Here is a tiny trained network, its code and every weight. The questions are about switching its units off for an input and a target symbol, where a switched-off unit gives its printed mean instead of its output.

import numpy as np


def w(rows, s, z=0):
    codes = np.array(rows[::2]) - 128.0
    scale = np.full(codes.shape[1], s)
    scale[-1] = z or s
    return codes * scale


def f(y):
    return y / 2 * (1 + np.tanh(0.7978845608 * (y + 0.044715 * y**3)))


def softmax(a):
    e = np.exp(a - a.max(-1, keepdims=True))
    return e / e.sum(-1, keepdims=True)


def log_softmax(a):
    a = a - a.max(-1, keepdims=True)
    return a - np.log(np.exp(a).sum(-1, keepdims=True))


def net(x, mask):
    ids = ['γεημπσ'.index(c) for c in x.split()]
    T = len(ids)
    res = E[ids] + P[:T]
    u = 0
    for l in range(2):
        r = res
        for j in range(2):
            rows = slice(2 * j, 2 * j + 2)
            q, k, v = (r @ M[l][rows].T for M in (Q, K, V))
            z = softmax(np.where(np.tri(T) > 0, q @ k.T / 2**0.5, -1e9)) @ v
            o = O[l][rows]
            res = res + np.where(mask[u + j], z, o[:, -1]) @ o[:, :-1]
        u += 2
        y = f(res @ A[l][:, :-1].T + A[l][:, -1])
        res = res + np.where(mask[u : u + 8], y, B[l][:, -1]) @ B[l][:, :-1]
        u += 8
    return log_softmax(res[-1] @ U[:, :-1].T + U[:, -1])


Q, K, V, O, A, B = {}, {}, {}, {}, {}, {}
E = w([
[141,100,145,108,104,158,79,100,204],'γ',
[221,120,134,35,61,131,145,122,164],'ε',
[57,2,30,63,175,21,186,92,163],'η',
[151,183,155,9,155,155,97,102,108],'μ',
[134,178,110,105,181,89,68,152,167],'π',
[238,125,60,176,154,128,99,146,144],'σ',
],0.0091)
P = w([
[139,143,155,143,96,163,214,74,201],'0',
[133,137,146,76,174,128,170,218,254],'1',
[139,134,133,126,154,136,155,177,225],'2',
[152,138,112,131,145,147,143,170,215],'3',
[176,148,125,160,42,50,120,50,115],'4',
[141,126,112,130,134,91,124,90,107],'5',
[126,134,84,111,141,87,113,103,99],'6',
[157,103,43,50,203,146,117,174,160],'7',
[191,130,62,97,145,135,84,103,129],'8',
[209,124,56,75,129,125,78,89,121],'9',
[208,149,52,87,76,74,58,55,76],'10',
],0.0083)
Q[0] = w([
[144,72,56,10,141,13,34,36,241],'0.h0',
[221,163,63,113,109,80,32,92,112],'0.h0',
[254,107,20,31,71,58,96,21,200],'0.h1',
[61,193,199,229,18,13,79,28,3],'0.h1',
],0.0071)
K[0] = w([
[206,155,30,141,154,118,49,161,24],'0.h0',
[92,69,59,113,151,58,68,199,101],'0.h0',
[37,19,25,62,189,51,219,132,113],'0.h1',
[190,182,136,39,253,188,89,250,253],'0.h1',
],0.0074)
V[0] = w([
[195,35,115,221,132,221,221,108,80],'0.h0',
[35,153,215,93,73,178,193,82,83],'0.h0',
[196,160,58,94,65,60,254,210,106],'0.h1',
[239,211,251,209,8,234,65,103,105],'0.h1',
],0.0061)
O[0] = w([
[106,85,102,201,111,209,145,248,73,62],'0.h0',
[48,116,147,83,83,151,159,101,95,44],'0.h0',
[113,175,43,104,83,128,254,218,101,157],'0.h1',
[133,167,159,141,47,35,50,185,105,2],'0.h1',
],0.0074,0.0097)
A[0] = w([
[112,116,142,16,164,174,127,125,122,205],'0.n0',
[73,142,169,139,1,101,93,170,35,93],'0.n1',
[150,114,109,197,127,158,130,208,52,96],'0.n2',
[158,91,82,160,150,165,151,108,130,112],'0.n3',
[226,113,112,109,177,89,31,179,165,214],'0.n4',
[95,170,164,77,152,203,172,140,79,128],'0.n5',
[160,95,117,98,211,170,143,114,217,251],'0.n6',
[189,177,204,126,22,65,45,140,148,195],'0.n7',
],0.0058,0.0026)
B[0] = w([
[129,156,169,124,71,164,166,30,107,172],'0.n0',
[127,108,114,203,30,231,185,200,196,124],'0.n1',
[31,59,189,149,52,87,164,89,109,121],'0.n2',
[143,102,74,124,128,105,123,125,101,163],'0.n3',
[132,199,152,221,86,170,90,17,133,196],'0.n4',
[164,204,183,119,71,94,195,141,107,131],'0.n5',
[149,105,114,167,126,161,192,76,126,253],'0.n6',
[104,107,144,129,59,140,3,162,106,154],'0.n7',
],0.0058,0.015)
Q[1] = w([
[150,143,104,146,120,194,121,133,225],'1.h0',
[225,100,43,90,237,180,239,2,122],'1.h0',
[117,149,136,109,170,113,187,116,195],'1.h1',
[138,157,146,180,135,101,143,175,115],'1.h1',
],0.008)
K[1] = w([
[152,113,103,98,103,64,146,113,2],'1.h0',
[170,143,83,85,202,153,76,142,91],'1.h0',
[132,125,113,127,163,28,90,125,134],'1.h1',
[64,129,210,129,71,135,96,136,162],'1.h1',
],0.006)
V[1] = w([
[121,132,123,254,163,92,106,120,217],'1.h0',
[94,231,185,51,128,151,92,90,113],'1.h0',
[198,197,104,98,98,68,108,129,118],'1.h1',
[57,31,130,48,114,79,144,130,179],'1.h1',
],0.007)
O[1] = w([
[95,146,203,20,211,198,73,70,183,254],'1.h0',
[134,91,233,211,63,47,194,44,123,148],'1.h0',
[205,187,128,57,118,21,156,186,192,167],'1.h1',
[1,210,47,138,20,197,138,41,137,34],'1.h1',
],0.0065,0.0061)
A[1] = w([
[134,130,217,135,104,3,23,117,95,96],'1.n0',
[165,227,133,42,148,165,94,169,201,58],'1.n1',
[152,137,178,112,86,163,7,102,70,106],'1.n2',
[159,231,61,107,73,43,39,178,74,211],'1.n3',
[126,41,97,47,177,105,99,182,151,232],'1.n4',
[171,186,219,137,140,106,170,140,193,214],'1.n5',
[120,7,137,217,105,54,167,86,143,252],'1.n6',
[118,180,190,204,53,205,52,153,112,148],'1.n7',
],0.0054,0.0025)
B[1] = w([
[123,225,66,183,45,204,107,154,39,218],'1.n0',
[114,125,107,68,159,186,158,194,95,210],'1.n1',
[54,147,132,76,120,193,3,68,53,157],'1.n2',
[147,113,22,74,43,37,20,217,109,146],'1.n3',
[194,196,205,142,176,192,126,179,53,152],'1.n4',
[110,73,140,140,150,54,190,87,195,255],'1.n5',
[250,189,185,158,139,161,138,198,46,162],'1.n6',
[171,113,191,89,162,92,47,72,106,132],'1.n7',
],0.0063,0.0093)
U = w([
[89,120,120,122,109,159,12,46,4,150],'γ',
[146,91,49,88,55,91,129,164,162,57],'ε',
[36,165,63,160,73,192,147,137,156,7],'η',
[181,174,162,253,95,133,179,150,17,90],'μ',
[162,56,198,96,190,63,183,42,251,186],'π',
[162,166,186,68,193,183,136,246,33,140],'σ',
],0.0043,0.0018)

Each question gives the input, a string of symbols that net reads in full, and the target symbol t.
The units are the heads (2 rows each of Q, K, V and O) and the neurons (one row each of A and B). Each row of codes is followed by its name. A weight is (code - 128) times the scale printed after its matrix; where a second scale follows, it is the last column's (O, A, B and U).
mask holds one flag per unit, layer by layer, with each layer's heads first. A switched-off unit (its flag False) gives its mean, the last column of its rows in O or B, instead of its output. The means were averaged over made-up inputs and are rounded, as every weight is.
A unit's drop is (log p(t) with every unit on - log p(t) with that unit switched off) / (log p(t) with every unit on - log p(t) with every unit switched off).
The circuit of an input: a set's keep is (log p(t) with only the set's units on - log p(t) with every unit switched off) / (log p(t) with every unit on - log p(t) with every unit switched off). Starting from the 12 units with the biggest drops (on a tie, the unit counted first), units are removed one at a time, each time the one whose removal leaves the highest keep (on an exact tie, the one counted first), for as long as the keep stays at least 0.8.
circuit, biggest first: the units of the circuit, biggest drop first
top k neurons: the k neurons with the biggest drops, biggest first
k most important neurons of layer l: the k neurons of layer l with the biggest drops, biggest first
which heads matter: for each layer, one digit per head in row order, 1 if its drop is at least 0.15 and else 0, layers parted by /
input π γ γ π γ η ε, target η: which heads matter => 01 / 11
input ε γ ε π ε γ μ μ η, target μ: top 2 neurons => [1.n6; 0.n6]
input γ π γ π γ ε μ π π ε, target μ: circuit, biggest first => [1.h0; 0.n4; 1.n6; 0.n6]
input π ε ε γ π ε, target ε: which heads matter => 01 / 01
input ε π γ π π π σ π η, target σ: top neuron => [1.n4]
input μ π π γ γ η μ, target μ: circuit, biggest first => [1.h0; 0.h1; 1.n6; 0.n0]
input μ π γ, target μ: which heads matter => 11 / 10
input π γ π σ π, target γ: which heads matter => 01 / 00
input η σ γ η, target η: circuit, biggest first => [1.h1; 0.h1]
input γ π σ π π γ γ π γ π, target γ: top 4 neurons => [1.n0; 1.n2; 0.n7; 0.n4]
input ε γ σ η η γ, target σ: circuit, biggest first => [0.h0; 1.h0]
input η π γ η μ μ π γ γ η γ, target η: 2 most important neurons of layer 0 => [0.n4; 0.n3]
input γ γ η, target η: which heads matter => 00 / 11
input π σ γ γ π γ η γ, target η: top 3 neurons => [0.n3; 0.n4; 1.n5]
input π μ η γ π γ γ σ μ, target σ: 3 most important neurons of layer 0 => [0.n3; 0.n5; 0.n0]
input μ π γ π, target μ: which heads matter => 11 / 10
input ε π π μ, target ε: circuit, biggest first => [0.h1; 1.n3; 1.h1; 0.n6]
input π σ π π η γ η η σ γ ε, target σ: top neuron => [1.n5]
input η ε ε, target η: circuit, biggest first => [1.h1; 0.n4; 0.h1]
input γ π γ ε, target γ: top 3 neurons => [0.n7; 1.n2; 1.n0]
input η γ π π γ μ ε ε, target μ: which heads matter => 01 / 11
input γ γ γ, target γ: circuit, biggest first => [0.h1; 0.n7; 1.n2]
input π η σ η μ η η π μ, target η: top 2 neurons => [0.n4; 1.n5]
input η ε σ, target σ: which heads matter => 11 / 10
input π π π π γ η ε σ, target σ: circuit, biggest first => [1.h0; 0.h0; 1.n4]
